Below are the code and all the weights of a small trained network. Each question names an input and a class and asks about switching units off, where a switched-off unit gives its printed mean instead of its output.

import numpy as np


def w(rows, s, z=0):
    codes = np.array(rows[::2]) - 128.0
    scale = np.full(codes.shape[1], s)
    scale[-1] = z or s
    return codes * scale


def norm(h):
    return h / np.sqrt((h * h).mean(-1, keepdims=True) + 1e-5)


def f(y):
    return y / 2 * (1 + np.tanh(0.7978845608 * (y + 0.044715 * y**3)))


def log_softmax(a):
    a = a - a.max(-1, keepdims=True)
    return a - np.log(np.exp(a).sum(-1, keepdims=True))


def net(x, mask):
    res = np.array(x, float).reshape(1, 8) / 4 @ E
    u = 0
    for l in range(2):
        y = f(norm(res) @ A[l][:, :-1].T + A[l][:, -1])
        res = res + np.where(mask[u : u + 6], y, B[l][:, -1]) @ B[l][:, :-1]
        u += 6
    return log_softmax(norm(res)[-1] @ U[:, :-1].T + U[:, -1])


A, B = {}, {}
E = w([
[129,126,128,133],'x0',
[183,95,178,146],'x1',
[127,60,103,132],'x2',
[142,136,111,242],'x3',
[131,126,128,135],'x4',
[128,126,128,131],'x5',
[3,114,222,166],'x6',
[126,125,128,128],'x7',
],0.0054)
A[0] = w([
[199,68,210,140,78],'0.n0',
[51,131,134,144,229],'0.n1',
[174,98,203,97,92],'0.n2',
[135,230,154,118,163],'0.n3',
[127,2,93,120,4],'0.n4',
[51,187,47,89,71],'0.n5',
],0.0099,0.003)
B[0] = w([
[137,233,114,171,185],'0.n0',
[202,146,102,141,254],'0.n1',
[116,200,140,137,166],'0.n2',
[200,15,175,162,215],'0.n3',
[202,107,255,130,147],'0.n4',
[161,215,166,179,205],'0.n5',
],0.0098,0.0035)
A[1] = w([
[5,133,215,187,42],'1.n0',
[201,103,124,190,254],'1.n1',
[126,170,80,161,206],'1.n2',
[121,1,130,109,202],'1.n3',
[64,93,167,122,149],'1.n4',
[121,169,160,23,172],'1.n5',
],0.0098,0.0023)
B[1] = w([
[203,116,33,16,159],'1.n0',
[30,88,132,90,254],'1.n1',
[107,186,190,51,167],'1.n2',
[149,138,217,158,136],'1.n3',
[157,91,79,120,122],'1.n4',
[1,88,116,210,168],'1.n5',
],0.0083,0.0081)
U = w([
[222,85,7,63,185],'0',
[91,134,178,123,192],'1',
[96,131,167,125,166],'2',
[150,254,148,166,91],'3',
[81,115,156,117,122],'4',
[3,91,107,161,2],'5',
[185,41,200,178,71],'6',
],0.0089,0.0052)

Each question gives the input, the list of numbers given to net, and the class t.
The units are the neurons (one row each of A and B). Each row of codes is followed by its name. A weight is (code - 128) times the scale printed after its matrix; where a second scale follows, it is the last column's (A, B and U).
mask holds one flag per neuron, layer by layer. A switched-off neuron (its flag False) gives its mean, the last column of its row in B, instead of its output. The means were averaged over made-up inputs and are rounded, as every weight is.
A unit's drop is (log p(t) with every unit on - log p(t) with that unit switched off) / (log p(t) with every unit on - log p(t) with every unit switched off).
The circuit of an input: a set's keep is (log p(t) with only the set's units on - log p(t) with every unit switched off) / (log p(t) with every unit on - log p(t) with every unit switched off). Starting from all 12 units, units are removed one at a time, each time the one whose removal leaves the highest keep (on an exact tie, the one counted first), for as long as the keep stays at least 0.8.
units of the circuit, in order: the units of the circuit, biggest drop first
k most important neurons: the k neurons with the biggest drops, biggest first
k most important neurons of layer l: the k neurons of layer l with the biggest drops, biggest first
input [0,-6,1,-2,-7,-1,-6,0], class 2: most important neuron => 0.n5
input [8,5,-1,4,2,7,-5,-8], class 4: 4 most important neurons => 1.n1, 0.n1, 0.n5, 1.n2
input [-2,-6,-3,4,6,6,7,1], class 0: 2 most important neurons of layer 0 => 0.n0, 0.n2
input [-2,-7,-5,-5,5,-2,-3,2], class 3: 2 most important neurons => 0.n5, 1.n1
input [-5,5,-7,3,-5,-1,6,-4], class 6: units of the circuit, in order => 0.n3, 1.n2, 1.n0
input [-6,-8,6,-2,4,6,5,-2], class 3: 2 most important neurons => 0.n1, 0.n3
input [3,-2,-7,-2,-3,-3,-6,-8], class 6: units of the circuit, in order => 0.n3, 1.n0
input [5,-8,-1,7,5,-2,8,-2], class 0: 3 most important neurons => 1.n0, 0.n0, 1.n5
input [-6,7,5,-1,4,-2,6,0], class 3: units of the circuit, in order => 0.n0, 0.n3, 1.n1
input [2,-5,-3,5,-6,6,-5,7], class 1: 2 most important neurons of layer 1 => 1.n2, 1.n1
input [2,-7,7,-4,-4,0,5,-3], class 3: 3 most important neurons => 0.n1, 0.n3, 0.n5
input [-3,4,6,-7,8,-8,-6,-8], class 1: 4 most important neurons => 0.n1, 1.n5, 0.n4, 1.n0
input [1,-7,0,-4,-4,6,5,-3], class 3: units of the circuit, in order => 0.n1, 1.n1
input [-2,6,5,3,2,4,-5,2], class 3: 3 most important neurons => 0.n0, 0.n3, 1.n5
input [4,5,5,8,-5,-2,-7,8], class 5: units of the circuit, in order => 1.n1, 0.n1
input [-6,-8,3,-7,-7,6,8,7], class 0: 2 most important neurons => 1.n0, 1.n1
input [3,-3,-8,-4,3,-5,2,-6], class 6: units of the circuit, in order => 0.n3
input [-2,5,5,4,1,-2,1,-7], class 3: 3 most important neurons => 0.n0, 0.n3, 1.n5
input [0,8,0,7,-5,-3,5,-4], class 3: 2 most important neurons of layer 1 => 1.n5, 1.n0
input [-3,1,1,-7,-5,5,-3,8], class 5: most important neuron of layer 0 => 0.n3
input [0,-7,-5,-1,2,1,6,8], class 3: 2 most important neurons of layer 0 => 0.n5, 0.n1
input [4,-5,-1,-7,-1,-4,7,5], class 0: 3 most important neurons of layer 1 => 1.n0, 1.n1, 1.n4
input [2,-5,7,-1,4,2,-4,3], class 6: 3 most important neurons of layer 0 => 0.n4, 0.n0, 0.n2
input [-2,-2,-8,-6,7,6,6,-3], class 6: 2 most important neurons of layer 1 => 1.n1, 1.n2
